Where the symbols take the elements:
* | v g z c t d
z803 | z320 z76 z286 z777 z644 z891
z911 | z718 z837 z68 z315 z924 z256
z198 | z960 z924 z620 z540 z935 z470
z294 | z891 z803 z123 z590 z419 z81
z81 | z121 z891 z294 z309 z970 z365
z644 | z365 z81 z150 z879 z477 z334
z68 | z837 z820 z840 z470 z619 z911
z348 | z284 z341 z553 z286 z891 z298
z924 | z840 z632 z619 z500 z471 z960
z558 | z879 z141 z904 z225 z251 z434
z377 | z225 z361 z228 z181 z791 z554
z365 | z675 z121 z81 z419 z777 z286
z620 | z924 z619 z967 z515 z421 z198
z268 | z810 z839 z181 z840 z911 z791
z181 | z839 z481 z718 z632 z68 z268
z632 | z140 z256 z132 z620 z470 z840
z421 | z471 z405 z540 z553 z298 z935
z320 | z325 z298 z76 z294 z365 z501
z470 | z506 z960 z198 z421 z776 z315
z256 | z181 z718 z911 z619 z960 z140
z228 | z361 z780 z510 z718 z268 z377
z341 | z935 z421 z997 z675 z320 z284
z546 | z243 z434 z390 z670 z361 z452
z665 | z546 z390 z225 z810 z228 z251
z419 | z334 z644 z309 z434 z778 z970
z500 | z198 z620 z776 z325 z341 z405
z554 | z665 z225 z377 z268 z215 z670
z776 | z620 z967 z935 z298 z997 z500
z967 | z619 z315 z471 z284 z540 z620
z298 | z515 z284 z348 z803 z121 z325
z123 | z803 z286 z334 z477 z309 z294
z670 | z251 z665 z554 z791 z481 z780
z361 | z71 z332 z780 z481 z810 z225
z76 | z298 z348 z675 z123 z81 z320
z501 | z997 z325 z320 z81 z286 z553
z780 | z332 z251 z670 z215 z839 z361
z960 | z68 z840 z924 z405 z967 z506
z481 | z377 z228 z215 z256 z820 z839
z510 | z780 z670 z810 z837 z181 z228
z284 | z776 z935 z341 z76 z501 z515
z325 | z540 z515 z298 z891 z675 z997
z777 | z294 z123 z970 z778 z879 z150
z225 | z390 z71 z361 z839 z510 z665
z997 | z421 z540 z325 z121 z76 z341
z141 | z309 z590 z778 z71 z546 z879
z390 | z434 z558 z71 z554 z780 z546
z515 | z500 z776 z284 z320 z553 z540
z810 | z670 z554 z839 z820 z718 z510
z334 | z286 z365 z644 z965 z590 z123
z140 | z268 z181 z256 z924 z506 z820
z434 | z965 z879 z558 z665 z332 z243
z121 | z553 z501 z891 z644 z123 z675
z970 | z123 z334 z419 z243 z141 z777
z590 | z150 z777 z477 z904 z434 z309
z71 | z558 z904 z332 z377 z670 z390
z405 | z470 z198 z500 z997 z284 z471
z452 | z778 z243 z546 z780 z225 z904
z251 | z452 z546 z665 z510 z377 z332
z879 | z419 z309 z141 z390 z452 z965
z904 | z141 z778 z452 z361 z665 z558
z332 | z904 z452 z251 z228 z554 z71
z506 | z911 z68 z960 z471 z620 z132
z965 | z970 z419 z879 z546 z904 z477
z471 | z315 z470 z405 z341 z515 z967
z840 | z820 z140 z632 z198 z315 z68
z820 | z791 z268 z140 z960 z132 z837
z791 | z510 z810 z268 z68 z256 z215
z286 | z76 z675 z365 z970 z150 z803
z309 | z644 z150 z590 z558 z243 z419
z619 | z632 z132 z315 z776 z405 z924
z540 | z405 z500 z515 z501 z348 z421
z891 | z501 z320 z803 z150 z334 z121
z778 | z590 z477 z243 z332 z390 z141
z553 | z341 z997 z501 z365 z803 z348
z935 | z967 z471 z421 z348 z325 z776
z315 | z132 z506 z470 z935 z500 z619
z837 | z215 z791 z820 z506 z632 z718
z243 | z477 z965 z434 z251 z71 z778
z718 | z481 z215 z837 z132 z840 z181
z132 | z256 z911 z506 z967 z198 z632
z839 | z554 z377 z481 z140 z837 z810
z150 | z81 z294 z777 z141 z965 z644
z477 | z777 z970 z965 z452 z558 z590
z215 | z228 z510 z791 z911 z140 z481
z675 | z348 z553 z121 z334 z294 z76

The rows follow the links: the fewer symbols apart two elements are, the more alike their rows tend to be.

Each row is also shifted at random along 7 hidden directions that mean nothing.

Some elements, each with a row of numbers:
z967: [-21,-4,18,-24,-22,-21,-8,-9,0,-10,-11,8,-18,17,5,4,2,3,-11,-9,14,3,-13,-16,2,-9,-15,2,8,-2,-13,-7,-16,-7,4,20,-4,-7,14,-1,-9,1,-7,5]
z778: [8,15,-1,22,13,-1,-1,8,2,-1,-10,-14,18,10,-19,0,-6,-6,5,7,2,-6,18,10,-15,-7,4,-10,15,19,-13,-3,6,-5,-15,-18,6,3,-22,14,4,1,-6,-16]
z632: [-15,-25,20,-36,-2,-5,0,-2,-15,15,-3,16,-21,-11,-4,-8,-4,-4,-26,-1,5,10,-16,-4,31,0,0,2,-2,-3,-8,-17,8,-6,-2,-2,6,9,-7,3,-13,1,16,-4]
z348: [3,-5,9,-30,16,-4,17,0,-5,14,23,17,-24,5,5,-22,-29,9,-6,10,-16,-4,-29,-18,25,23,1,9,-6,0,8,5,-18,2,18,-1,-6,0,25,-10,-3,-7,5,9]
z665: [6,-15,16,-28,-5,-23,-8,-25,-15,-19,-5,1,-19,-5,-14,-5,3,-13,-7,13,12,39,6,22,34,23,-13,-3,-6,-3,16,15,24,8,-7,26,-1,8,4,1,-6,0,1,-10]
z421: [-8,-2,15,4,-16,1,8,-18,2,-8,-1,-1,-20,10,10,12,-1,14,9,-14,-6,-1,-4,-8,-14,-31,6,26,8,-11,-8,12,-12,-2,-10,5,-12,-8,23,5,-20,6,10,4]
z150: [4,6,-30,14,23,17,3,13,3,6,16,-14,31,-11,6,-11,23,1,18,5,-20,-8,12,-11,-12,5,-10,-4,-17,-7,18,9,1,16,8,-11,-12,-12,-6,-13,20,-15,-11,-5]
z298: [24,8,-13,-3,15,19,3,17,8,6,8,10,2,-9,8,10,0,19,22,2,-19,-15,-11,-1,-14,3,4,5,-7,-9,6,0,-10,9,16,-13,6,-4,-5,3,10,-2,-16,11]
z141: [-12,23,-15,34,13,27,14,9,18,2,25,0,3,7,4,-9,-4,-5,-5,3,-10,-10,13,0,-11,17,20,-6,-8,23,13,12,-10,-9,11,-15,-10,3,26,-9,-1,-7,12,26]
z256: [-41,-16,11,-10,3,3,-6,20,-10,7,-10,-4,12,-7,1,-10,18,1,-7,0,5,12,8,-2,13,4,-5,-7,-14,-19,-2,-10,11,4,-17,-12,4,12,-29,-4,17,3,6,-15]
z215: [-31,12,0,7,-11,-10,-4,-7,-9,-11,-8,-1,14,3,3,-6,-4,-2,-2,-3,19,12,-1,23,-3,8,0,-4,-4,7,-5,6,8,-11,-22,20,-7,14,2,3,2,12,0,0]
z506: [-43,-1,-12,5,-17,30,1,3,-1,3,0,19,-24,-3,11,6,0,1,-20,-6,-3,-9,-10,17,7,3,17,11,-6,4,-1,5,15,-17,-3,5,-5,2,10,21,-21,-1,28,24]
z121: [18,15,6,-1,-7,-4,-6,5,11,-11,-10,-1,3,17,-13,11,-5,9,28,11,5,-11,9,4,-22,5,-13,1,2,3,-6,23,0,21,-13,10,13,-15,-2,1,7,-2,-20,-4]
z225: [41,-8,-11,10,0,3,-5,-1,4,2,18,4,-3,-14,-1,-3,4,-8,3,-3,-4,10,6,-2,10,22,5,-3,-18,-3,24,11,4,7,9,5,-2,9,14,-23,5,-1,13,10]
z341: [-5,1,0,-13,13,15,8,11,5,3,8,5,8,-6,11,-9,21,21,15,-6,-14,-14,-9,-19,-19,-20,-7,6,-15,-11,-5,-4,-14,8,-6,-13,-12,-6,-4,0,6,-4,-10,-4]
z670: [7,5,-7,7,-11,8,-14,2,8,-24,-5,-1,-9,-4,-7,7,31,-2,-7,-14,5,3,12,11,-15,-12,-3,-5,-10,8,-4,2,13,-15,-19,4,-13,4,2,13,-16,-2,6,6]
z970: [2,6,-21,5,21,4,1,1,-8,-4,5,-13,7,-5,-5,3,-4,2,15,9,-16,12,12,21,9,12,-5,6,1,-3,19,16,18,0,7,-1,-4,-4,-1,6,-1,-11,-7,-8]
z891: [14,-4,12,-9,-1,-9,3,8,11,4,-1,-4,0,21,-8,-6,6,-3,-6,4,2,-23,3,-38,-12,-18,-11,-8,14,6,-19,-13,-22,9,4,-13,1,-19,-7,-1,5,-6,-12,-10]
z501: [-4,8,1,-9,1,9,-2,10,9,-13,-5,9,-19,16,0,8,-1,11,3,8,-9,-13,-7,3,-8,1,-3,1,6,2,-1,2,-5,-1,9,-4,2,-8,0,18,-3,-5,-12,10]
z546: [18,5,-7,30,-12,14,5,-22,15,-9,6,0,-3,0,12,5,7,-16,-5,9,-2,-2,9,11,-7,0,19,-3,8,6,19,4,-3,6,16,2,-2,4,9,4,2,13,8,16]
z361: [27,-14,0,1,4,-14,-6,-5,-12,5,10,-4,-6,-7,-11,-13,-9,-8,-8,-2,1,13,5,-2,24,19,2,5,-8,0,9,10,13,-3,-8,6,-9,9,10,-12,-5,-3,21,-9]
z71: [56,-10,-9,27,-6,1,-7,-17,9,0,-9,-7,-5,-13,1,22,4,-17,-10,3,-4,-2,11,8,5,-18,20,-6,24,-7,12,-26,1,1,36,-14,17,3,-19,9,1,11,2,4]
z181: [-1,5,16,5,-26,-14,-11,-24,2,-29,-19,2,-10,2,6,19,6,3,2,-8,18,20,-1,26,-7,-10,4,-2,7,-5,-2,-3,-2,-9,-8,21,2,13,2,12,-4,22,-9,6]
z243: [29,11,-2,26,10,6,5,1,11,6,-1,-9,11,3,-11,5,-6,-9,-4,5,0,-12,12,-3,-17,-14,15,-13,18,19,-8,-19,-7,-5,8,-23,10,2,-12,7,2,5,-2,-3]
z553: [13,0,4,-21,13,-8,0,10,-8,5,-5,4,-11,8,-8,-1,-20,12,6,8,-9,-8,-14,-1,9,4,-5,6,9,-3,-8,-3,-3,2,7,-9,6,-6,-11,12,-2,-3,-13,-9]
z286: [-28,-3,-2,-6,5,3,-2,13,5,10,-16,-11,16,8,-10,4,15,-13,-6,19,1,-9,18,-9,-2,-14,-13,-12,16,2,-8,-13,6,15,11,-13,17,-20,-29,5,9,-14,-17,-16]
z554: [-10,-3,2,-26,13,-7,-3,11,-8,2,9,2,10,-15,-14,-18,12,-6,-4,-1,10,22,6,0,14,30,-18,-18,-27,11,9,3,17,1,-15,13,-2,14,5,-23,6,-13,2,-5]
z123: [9,3,-10,9,3,13,8,-9,10,1,10,-7,11,-2,6,-3,20,-5,10,6,-10,-11,8,-13,-16,-14,-7,5,-1,-3,8,9,-5,16,7,0,-8,-18,4,-5,4,-6,-8,1]
z309: [-10,11,-26,4,30,16,-5,27,0,-4,-2,-15,20,-10,-8,8,20,1,6,8,-19,5,20,16,-2,4,-8,-14,-1,1,18,-12,15,-4,22,-23,6,-1,-23,6,7,-19,-21,-2]

From each start, follow one symbol. Which element do you reach?
Answers are names.
start [-5,-8,19,-37,8,-5,10,-11,-4,-1,0,9,-11,-12,2,4,1,12,7,6,-8,13,-13,3,7,-10,-8,10,-3,-12,3,0,-6,9,6,7,6,-4,5,-3,-8,0,-16,-3]
g z935
start [-36,2,-21,5,2,16,2,-16,1,-3,-4,-10,-3,-6,5,17,8,-15,-4,18,-14,9,14,29,13,-7,0,7,16,-1,21,9,25,2,27,5,6,-17,-4,18,-12,-11,-7,5]
v z286
start [4,3,-11,15,-1,-3,1,4,-3,16,4,-2,14,-10,3,-3,-6,-12,-18,-16,9,-7,-7,-10,-2,-7,11,-14,7,14,-8,-33,-7,-24,10,-9,1,12,-5,-7,0,1,11,6]
v z554
start [-13,1,1,-4,5,12,9,18,15,10,12,8,-11,19,7,-11,0,-5,-19,6,-10,-24,-2,-36,1,5,0,-8,4,9,1,-12,-27,1,28,-18,0,-11,11,-9,5,-12,1,16]
c z334
start [28,-15,13,-22,2,8,-3,11,6,8,10,17,1,-24,4,0,23,8,3,-9,2,0,-10,-17,-5,1,-3,-8,-25,-11,4,-15,-9,13,2,-4,10,12,-5,-24,11,3,-3,10]
v z820
start [-47,4,-14,-3,-14,4,-10,14,-12,3,-14,6,1,7,3,1,-11,4,-7,-4,8,-10,-12,12,2,10,-2,6,1,-1,-13,7,16,-13,-15,15,-1,-2,-9,18,-4,-2,7,2]
c z935
start [13,0,-10,32,-16,-3,-1,2,-1,16,2,-7,1,8,11,19,-34,11,17,-16,-3,-12,-4,-8,-9,-4,14,24,9,-13,-3,18,-12,-1,2,5,3,-6,21,-16,-2,5,17,8]
d z471
start [8,11,-8,9,0,17,2,1,2,-6,-5,4,-7,-5,4,21,-5,23,28,0,-17,-6,-5,26,-17,-13,9,23,3,-12,0,17,11,4,-6,-2,1,-8,-3,21,-11,5,-7,5]
g z540
start [-21,1,2,-30,-11,-1,-8,12,9,-4,-2,18,-2,-4,11,5,17,1,-13,-4,10,0,-17,-16,2,9,-17,-17,-9,-1,6,-21,-17,0,27,14,12,-1,6,-17,11,-8,-21,24]
c z540
start [-38,0,-12,23,2,0,7,5,-10,18,6,-3,15,-1,17,-18,-11,-10,-22,-7,6,-6,-7,-11,11,7,15,-7,2,2,-2,-22,-9,-21,8,-10,-7,14,-1,-8,10,5,21,3]
t z256
start [14,-14,6,-1,4,-18,4,1,-15,29,-5,-12,14,-7,-4,12,-36,11,24,-6,-2,6,-2,-5,8,-5,2,22,9,-22,-5,9,0,13,-2,-5,17,-2,-5,-21,4,4,5,-20]
c z348
start [-18,10,8,7,6,0,7,-5,5,-7,5,-5,22,10,0,-30,21,-14,-5,14,10,-5,10,-12,-12,5,-9,-18,-10,13,-5,0,-5,14,-20,-2,-14,1,-10,-1,21,7,-5,-12]
t z665
start [7,14,2,-2,0,-1,1,4,8,-6,16,9,18,-9,5,-20,21,1,-2,-17,15,-1,-7,-17,-21,8,-8,-18,-27,19,-5,-6,-15,-6,-18,12,-15,12,16,-21,8,1,-3,10]
z z839
start [-1,0,-8,16,-20,-12,-11,10,-6,3,-13,-5,3,18,5,4,-14,10,1,-20,7,-23,-10,-19,-16,-15,1,13,11,-6,-25,-3,-11,-12,-12,2,-8,-8,-3,9,-1,4,6,-5]
c z515
start [-16,-4,-1,29,-15,-9,2,-13,-6,2,-1,-4,-6,10,18,-9,-15,-7,-25,-16,8,-8,-10,-11,4,-16,23,3,17,-1,-12,-20,-16,-28,2,-6,-16,11,9,10,-7,16,25,4]
z z181
start [-39,-4,-2,0,0,18,4,23,14,9,8,-1,14,1,21,-4,35,6,-3,-13,-3,-15,3,-44,-20,-18,-6,-8,-14,-12,-1,-18,-31,4,11,-16,-9,-8,4,-24,14,-7,-6,11]
t z997
